Here is a tiny trained network, its code and every weight. The questions are about switching its units off for an input and a target symbol, where a switched-off unit gives its printed mean instead of its output.

import numpy as np


def w(rows, s, z=0):
    codes = np.array(rows[::2]) - 128.0
    scale = np.full(codes.shape[1], s)
    scale[-1] = z or s
    return codes * scale


def softmax(a):
    e = np.exp(a - a.max(-1, keepdims=True))
    return e / e.sum(-1, keepdims=True)


def log_softmax(a):
    a = a - a.max(-1, keepdims=True)
    return a - np.log(np.exp(a).sum(-1, keepdims=True))


def net(x, mask):
    ids = ['βζηξτφ'.index(c) for c in x.split()]
    T = len(ids)
    res = E[ids] + P[:T]
    u = 0
    for l in range(3):
        r = res
        for j in range(2):
            rows = slice(3 * j, 3 * j + 3)
            q, k, v = (r @ M[l][rows].T for M in (Q, K, V))
            z = softmax(np.where(np.tri(T) > 0, q @ k.T / 3**0.5, -1e9)) @ v
            o = O[l][rows]
            res = res + np.where(mask[u + j], z, o[:, -1]) @ o[:, :-1]
        u += 2
    return log_softmax(res[-1] @ U[:, :-1].T + U[:, -1])


Q, K, V, O = {}, {}, {}, {}
E = w([
[83,88,250,150],'β',
[115,200,151,143],'ζ',
[198,119,89,119],'η',
[149,105,180,171],'ξ',
[150,195,166,142],'τ',
[113,185,105,192],'φ',
],0.023)
P = w([
[71,103,110,72],'0',
[139,15,131,174],'1',
[53,152,163,66],'2',
[154,65,158,189],'3',
[59,176,172,59],'4',
[164,90,178,199],'5',
[57,151,160,56],'6',
[164,108,194,203],'7',
[51,105,134,60],'8',
[166,47,152,194],'9',
[39,121,133,62],'10',
[163,74,177,192],'11',
[19,115,116,70],'12',
[141,162,255,225],'13',
],0.0079)
Q[0] = w([
[139,132,184,170],'L0H0',
[151,72,219,221],'L0H0',
[178,129,136,153],'L0H0',
[151,197,107,101],'L0H1',
[113,133,43,74],'L0H1',
[253,125,167,159],'L0H1',
],0.019)
K[0] = w([
[144,234,75,138],'L0H0',
[153,204,85,73],'L0H0',
[147,102,99,125],'L0H0',
[125,176,104,75],'L0H1',
[143,124,6,176],'L0H1',
[246,99,168,33],'L0H1',
],0.02)
V[0] = w([
[131,95,134,161],'L0H0',
[157,136,83,133],'L0H0',
[161,178,96,128],'L0H0',
[131,197,227,1],'L0H1',
[148,151,163,191],'L0H1',
[28,182,85,220],'L0H1',
],0.0083)
O[0] = w([
[126,196,144,162,115],'L0H0',
[128,163,167,122,88],'L0H0',
[111,113,148,100,132],'L0H0',
[135,2,38,100,254],'L0H1',
[160,151,181,106,209],'L0H1',
[198,248,135,88,146],'L0H1',
],0.0082,0.0071)
Q[1] = w([
[124,83,166,146],'L1H0',
[38,200,185,3],'L1H0',
[110,75,127,45],'L1H0',
[96,111,110,76],'L1H1',
[68,129,110,187],'L1H1',
[153,84,96,168],'L1H1',
],0.017)
K[1] = w([
[222,158,112,88],'L1H0',
[60,78,234,24],'L1H0',
[138,9,236,33],'L1H0',
[188,144,81,116],'L1H1',
[133,117,189,247],'L1H1',
[186,48,135,174],'L1H1',
],0.012)
V[1] = w([
[185,145,64,156],'L1H0',
[62,153,145,131],'L1H0',
[2,145,89,154],'L1H0',
[72,163,60,112],'L1H1',
[202,136,95,207],'L1H1',
[143,124,148,100],'L1H1',
],0.0092)
O[1] = w([
[244,254,210,214,81],'L1H0',
[131,100,94,168,168],'L1H0',
[184,68,19,191,121],'L1H0',
[44,87,55,164,2],'L1H1',
[188,161,146,238,119],'L1H1',
[135,87,110,103,143],'L1H1',
],0.0064,0.0054)
Q[2] = w([
[168,41,152,239],'L2H0',
[141,80,192,252],'L2H0',
[255,62,180,129],'L2H0',
[136,223,137,83],'L2H1',
[68,31,221,132],'L2H1',
[121,83,221,95],'L2H1',
],0.011)
K[2] = w([
[179,93,148,118],'L2H0',
[191,90,216,189],'L2H0',
[68,55,150,184],'L2H0',
[184,160,160,59],'L2H1',
[78,70,245,175],'L2H1',
[99,107,168,215],'L2H1',
],0.012)
V[2] = w([
[163,124,159,91],'L2H0',
[221,191,82,15],'L2H0',
[89,130,139,54],'L2H0',
[130,139,122,94],'L2H1',
[151,192,77,2],'L2H1',
[182,172,84,118],'L2H1',
],0.0096)
O[2] = w([
[149,121,49,152,168],'L2H0',
[193,108,2,70,4],'L2H0',
[82,167,69,138,150],'L2H0',
[120,146,111,129,116],'L2H1',
[25,175,60,177,28],'L2H1',
[80,91,132,164,29],'L2H1',
],0.0085,0.011)
U = w([
[171,176,110,29,119],'β',
[71,15,120,151,56],'ζ',
[60,154,114,88,162],'η',
[106,200,206,51,67],'ξ',
[109,70,110,254,252],'τ',
[227,215,125,116,144],'φ',
],0.0074,0.0038)

Each question gives the input, a string of symbols that net reads in full, and the target symbol t.
The units are the heads (3 rows each of Q, K, V and O). Each row of codes is followed by its name. A weight is (code - 128) times the scale printed after its matrix; where a second scale follows, it is the last column's (O and U).
mask holds one flag per head, layer by layer. A switched-off head (its flag False) gives its mean, the last column of its rows in O, instead of its output. The means were averaged over made-up inputs and are rounded, as every weight is.
A unit's drop is (log p(t) with every unit on - log p(t) with that unit switched off) / (log p(t) with every unit on - log p(t) with every unit switched off).
The circuit of an input: a set's keep is (log p(t) with only the set's units on - log p(t) with every unit switched off) / (log p(t) with every unit on - log p(t) with every unit switched off). Starting from all 6 units, units are removed one at a time, each time the one whose removal leaves the highest keep (on an exact tie, the one counted first), for as long as the keep stays at least 0.8.
units of the circuit, in order: the units of the circuit, biggest drop first
most important unit: the unit with the biggest drop
heads that matter: for each layer, one digit per head in row order, 1 if its drop is at least 0.15 and else 0, layers parted by /
drop when u is switched off: that unit's drop, to one decimal
input β φ ζ φ ζ φ ζ η ζ β τ ζ ζ, target η: most important unit	L2H1
input ζ β β β τ β τ β φ τ, target τ: heads that matter	10 / 10 / 11
input ζ ζ φ β φ, target φ: units of the circuit, in order	[L0H1; L1H0]
input φ φ β β, target ξ: units of the circuit, in order	[L2H1; L2H0]
input φ ζ β τ ζ τ η η τ φ β η, target ξ: heads that matter	11 / 01 / 10
input η τ τ ξ β τ, target ξ: units of the circuit, in order	[L2H0; L1H0]
input φ φ φ φ τ ζ, target τ: units of the circuit, in order	[L2H1; L0H1]
input β β τ φ τ φ β β η, target τ: units of the circuit, in order	[L2H1; L0H0]
input ζ φ η η, target τ: heads that matter	01 / 00 / 01
input τ β φ β ζ β ξ φ β τ ξ, target ξ: heads that matter	00 / 10 / 10
input φ ζ ζ β β η τ β β ζ, target ξ: heads that matter	10 / 11 / 10
input τ φ β β ξ β η β τ, target β: heads that matter	00 / 10 / 11
input β ξ β τ η β ξ β ζ β τ, target β: units of the circuit, in order	[L2H0; L2H1; L1H0]
input τ φ φ β ζ β ζ η τ β φ, target φ: units of the circuit, in order	[L0H1; L1H0]
input η β ζ β β η φ τ τ ζ, target τ: most important unit	L1H0
input ζ τ τ τ φ β β β τ τ, target ξ: heads that matter	11 / 11 / 10
input β β τ η, target ξ: units of the circuit, in order	[L2H0; L1H0]
input ζ ζ φ τ φ φ φ β φ τ, target τ: heads that matter	00 / 10 / 01
input τ φ τ τ τ β β φ ξ β φ ξ φ ξ, target φ: units of the circuit, in order	[L1H0; L2H1]
input ξ β β φ φ β τ φ τ ξ β η ξ, target ξ: units of the circuit, in order	[L1H0]
input ζ β β β β η η β ξ τ β β, target ξ: drop when L2H1 is switched off	0.1
input η β β, target ζ: drop when L0H1 is switched off	0.5
input β β τ η β η τ ζ φ β ξ ξ, target φ: drop when L1H1 is switched off	0.1
